Below is a small trained network, with its code and all its weights. Each question gives an input and a class and asks what happens when units are switched off, that is, made to give their printed mean instead of their output.

import numpy as np


def w(rows, s, z=0):
    codes = np.array(rows[::2]) - 128.0
    scale = np.full(codes.shape[1], s)
    scale[-1] = z or s
    return codes * scale


def f(y):
    return y / 2 * (1 + np.tanh(0.7978845608 * (y + 0.044715 * y**3)))


def log_softmax(a):
    a = a - a.max(-1, keepdims=True)
    return a - np.log(np.exp(a).sum(-1, keepdims=True))


def net(x, mask):
    res = np.array(x, float).reshape(1, 8) / 4 @ E
    y = f(res @ A[0][:, :-1].T + A[0][:, -1])
    res = res + np.where(mask, y, B[0][:, -1]) @ B[0][:, :-1]
    return log_softmax(res[-1] @ U[:, :-1].T + U[:, -1])


A, B = {}, {}
E = w([
[85,87,81,138,180,211,81],'x0',
[63,124,122,191,8,2,99],'x1',
[49,95,223,171,179,157,193],'x2',
[139,136,112,173,120,130,128],'x3',
[190,140,81,131,135,128,170],'x4',
[172,54,119,142,150,72,114],'x5',
[19,95,152,43,196,97,188],'x6',
[180,112,163,53,81,84,194],'x7',
],0.0079)
A[0] = w([
[163,159,135,98,190,180,183,176],'N1',
[109,145,144,51,135,66,190,59],'N2',
[129,131,133,119,120,120,144,66],'N3',
[112,150,125,137,118,155,154,76],'N4',
[127,120,141,50,123,167,153,167],'N5',
[169,71,122,111,101,97,143,135],'N6',
[123,79,119,121,111,137,142,83],'N7',
[106,170,91,164,81,115,115,133],'N8',
[7,109,179,99,122,159,117,121],'N9',
[149,74,71,157,190,118,138,137],'N10',
[136,179,139,79,190,136,151,157],'N11',
[178,69,113,26,181,98,106,231],'N12',
[134,129,134,87,102,46,223,113],'N13',
[166,129,212,201,172,88,103,167],'N14',
[184,118,123,83,176,220,217,169],'N15',
[124,209,172,130,6,139,181,252],'N16',
[99,112,74,149,79,180,66,244],'N17',
],0.013,0.0043)
B[0] = w([
[208,108,122,130,117,153,119,220],'N1',
[51,130,86,154,201,142,99,188],'N2',
[104,119,128,144,132,113,132,125],'N3',
[133,126,108,97,98,122,130,132],'N4',
[169,166,93,140,129,144,100,183],'N5',
[124,143,169,121,73,95,146,167],'N6',
[131,187,116,60,120,141,146,129],'N7',
[183,136,169,120,125,127,120,177],'N8',
[35,112,62,105,171,239,128,228],'N9',
[170,161,174,137,91,109,102,176],'N10',
[177,111,122,167,120,163,120,187],'N11',
[216,114,148,139,37,173,196,220],'N12',
[38,119,178,84,82,73,111,205],'N13',
[179,159,82,129,181,127,99,185],'N14',
[228,154,99,149,100,169,145,251],'N15',
[229,106,152,120,18,123,180,218],'N16',
[181,118,94,138,112,248,184,216],'N17',
],0.015,0.013)
U = w([
[254,109,106,172,112,208,140,254],'0',
[120,123,138,176,184,105,54,45],'1',
[96,60,193,81,48,101,150,34],'2',
[2,56,66,119,168,217,96,90],'3',
],0.0076,0.0027)

Each question gives the input, the list of numbers given to net, and the class t.
The units are the neurons (one row each of A and B). Each row of codes is followed by its name. A weight is (code - 128) times the scale printed after its matrix; where a second scale follows, it is the last column's (A, B and U).
mask holds one flag per neuron, in row order. A switched-off neuron (its flag False) gives its mean, the last column of its row in B, instead of its output. The means were averaged over made-up inputs and are rounded, as every weight is.
A unit's drop is (log p(t) with every unit on - log p(t) with that unit switched off) / (log p(t) with every unit on - log p(t) with every unit switched off).
The circuit of an input: a set's keep is (log p(t) with only the set's units on - log p(t) with every unit switched off) / (log p(t) with every unit on - log p(t) with every unit switched off). Starting from the 12 units with the biggest drops (on a tie, the unit counted first), units are removed one at a time, each time the one whose removal leaves the highest keep (on an exact tie, the one counted first), for as long as the keep stays at least 0.8.
circuit, biggest first: the units of the circuit, biggest drop first
k most important neurons: the k neurons with the biggest drops, biggest first
drop when u is switched off: that unit's drop, to one decimal
input [-8,4,7,3,-5,2,7,7], class 3: circuit, biggest first	(N2)
input [7,7,-3,6,-2,5,6,-1], class 3: 2 most important neurons	(N15, N16)
input [-5,1,5,-2,2,1,6,7], class 2: 2 most important neurons	(N13, N16)
input [8,4,2,5,7,-6,2,-7], class 3: 4 most important neurons	(N15, N16, N12, N9)
input [2,5,3,4,1,-5,4,7], class 2: 2 most important neurons	(N16, N13)
input [-4,2,5,-3,5,5,4,-1], class 3: 2 most important neurons	(N2, N16)
input [1,3,0,-4,8,-5,6,7], class 2: drop when N13 is switched off	1.1
input [8,-2,6,1,-1,-6,-1,-5], class 3: drop when N9 is switched off	1.0
input [-2,8,3,4,6,8,6,5], class 2: drop when N8 is switched off	0.0
input [-3,4,3,8,2,-4,6,5], class 2: drop when N13 is switched off	0.2
